Below is a small trained network, with its code and all its weights. Each question gives an input and a class and asks what happens when units are switched off, that is, made to give their printed mean instead of their output.

import numpy as np


def w(rows, s, z=0):
    codes = np.array(rows[::2]) - 128.0
    scale = np.full(codes.shape[1], s)
    scale[-1] = z or s
    return codes * scale


def norm(h):
    return h / np.sqrt((h * h).mean(-1, keepdims=True) + 1e-5)


def f(y):
    return y / 2 * (1 + np.tanh(0.7978845608 * (y + 0.044715 * y**3)))


def log_softmax(a):
    a = a - a.max(-1, keepdims=True)
    return a - np.log(np.exp(a).sum(-1, keepdims=True))


def net(x, mask):
    res = np.array(x, float).reshape(1, 4) / 4 @ E
    u = 0
    for l in range(2):
        y = f(norm(res) @ A[l][:, :-1].T + A[l][:, -1])
        res = res + np.where(mask[u : u + 5], y, B[l][:, -1]) @ B[l][:, :-1]
        u += 5
    return log_softmax(norm(res)[-1] @ U[:, :-1].T + U[:, -1])


A, B = {}, {}
E = w([
[163,99,83,172],'x0',
[155,73,172,143],'x1',
[252,157,91,145],'x2',
[140,133,70,82],'x3',
],0.011)
A[0] = w([
[191,175,189,200,79],'0.n0',
[95,156,146,177,144],'0.n1',
[161,57,186,159,1],'0.n2',
[80,84,5,171,60],'0.n3',
[172,136,171,34,68],'0.n4',
],0.015,0.0046)
B[0] = w([
[151,158,213,143,251],'0.n0',
[111,68,182,109,183],'0.n1',
[149,33,92,27,200],'0.n2',
[21,171,52,250,253],'0.n3',
[153,72,7,38,223],'0.n4',
],0.015,0.0038)
A[1] = w([
[230,172,222,167,146],'1.n0',
[179,33,121,186,100],'1.n1',
[81,170,254,80,68],'1.n2',
[79,119,170,102,87],'1.n3',
[176,203,132,130,252],'1.n4',
],0.013,0.0038)
B[1] = w([
[148,59,148,230,234],'1.n0',
[55,104,229,83,170],'1.n1',
[123,255,169,52,253],'1.n2',
[122,188,50,136,182],'1.n3',
[201,117,132,182,212],'1.n4',
],0.021,0.0049)
U = w([
[59,216,153,39,143],'0',
[221,163,83,161,69],'1',
[152,55,196,37,77],'2',
[162,80,36,40,129],'3',
[65,50,196,72,79],'4',
[32,125,72,204,207],'5',
[182,49,191,214,212],'6',
[144,177,254,138,2],'7',
],0.017,0.0045)

Each question gives the input, the list of numbers given to net, and the class t.
The units are the neurons (one row each of A and B). Each row of codes is followed by its name. A weight is (code - 128) times the scale printed after its matrix; where a second scale follows, it is the last column's (A, B and U).
mask holds one flag per neuron, layer by layer. A switched-off neuron (its flag False) gives its mean, the last column of its row in B, instead of its output. The means were averaged over made-up inputs and are rounded, as every weight is.
A unit's drop is (log p(t) with every unit on - log p(t) with that unit switched off) / (log p(t) with every unit on - log p(t) with every unit switched off).
The circuit of an input: a set's keep is (log p(t) with only the set's units on - log p(t) with every unit switched off) / (log p(t) with every unit on - log p(t) with every unit switched off). Starting from all 10 units, units are removed one at a time, each time the one whose removal leaves the highest keep (on an exact tie, the one counted first), for as long as the keep stays at least 0.8.
units of the circuit, in order: the units of the circuit, biggest drop first
most important unit: the unit with the biggest drop
top k neurons: the k neurons with the biggest drops, biggest first
top k neurons in layer l: the k neurons of layer l with the biggest drops, biggest first
drop when u is switched off: that unit's drop, to one decimal
input [-4,4,2,1], class 3: units of the circuit, in order => (0.n4)
input [-6,-3,6,5], class 3: top 2 neurons in layer 0 => (0.n4, 0.n0)
input [-2,-4,1,2], class 1: top 2 neurons in layer 1 => (1.n4, 1.n1)
input [0,4,1,6], class 3: top 2 neurons in layer 1 => (1.n2, 1.n0)
input [-3,8,-6,-8], class 0: top 3 neurons in layer 1 => (1.n2, 1.n3, 1.n0)
input [3,6,-6,6], class 5: top 2 neurons => (1.n2, 0.n3)
input [6,-3,1,-8], class 7: top 4 neurons => (1.n2, 0.n1, 0.n0, 1.n1)
input [8,-1,5,3], class 6: top 4 neurons => (0.n4, 1.n2, 1.n4, 1.n3)
input [-6,-1,6,1], class 6: top 2 neurons => (0.n0, 1.n4)
input [7,-4,5,1], class 6: top 4 neurons => (0.n4, 1.n2, 1.n4, 1.n3)
input [-2,6,-4,-6], class 0: top 2 neurons => (1.n2, 0.n4)
input [6,-5,4,4], class 5: top 2 neurons in layer 0 => (0.n3, 0.n0)
input [-6,1,8,8], class 3: top 2 neurons in layer 1 => (1.n0, 1.n2)
input [-5,2,7,-2], class 6: units of the circuit, in order => (1.n0)
input [-4,5,3,-1], class 2: top 2 neurons => (0.n2, 0.n4)
input [-4,7,-2,0], class 2: top 2 neurons in layer 0 => (0.n2, 0.n3)
input [0,-3,-7,5], class 5: top 4 neurons => (0.n3, 1.n2, 0.n0, 1.n1)
input [-4,-7,0,5], class 3: units of the circuit, in order => (1.n2, 0.n3)
input [5,7,-4,3], class 4: top 2 neurons => (1.n1, 0.n2)
input [2,-4,6,-8], class 6: most important unit => 1.n0
input [-4,-2,4,5], class 3: top 2 neurons in layer 0 => (0.n4, 0.n0)
input [-8,0,7,-6], class 6: drop when 0.n4 is switched off => 0.1
input [-2,6,-3,6], class 3: drop when 1.n2 is switched off => 0.1
input [4,7,-1,0], class 4: drop when 0.n2 is switched off => 0.1
input [4,-5,2,8], class 5: drop when 0.n3 is switched off => 0.8
input [7,8,2,7], class 2: top 3 neurons in layer 1 => (1.n1, 1.n0, 1.n3)
input [-6,-5,1,8], class 3: units of the circuit, in order => (1.n2)
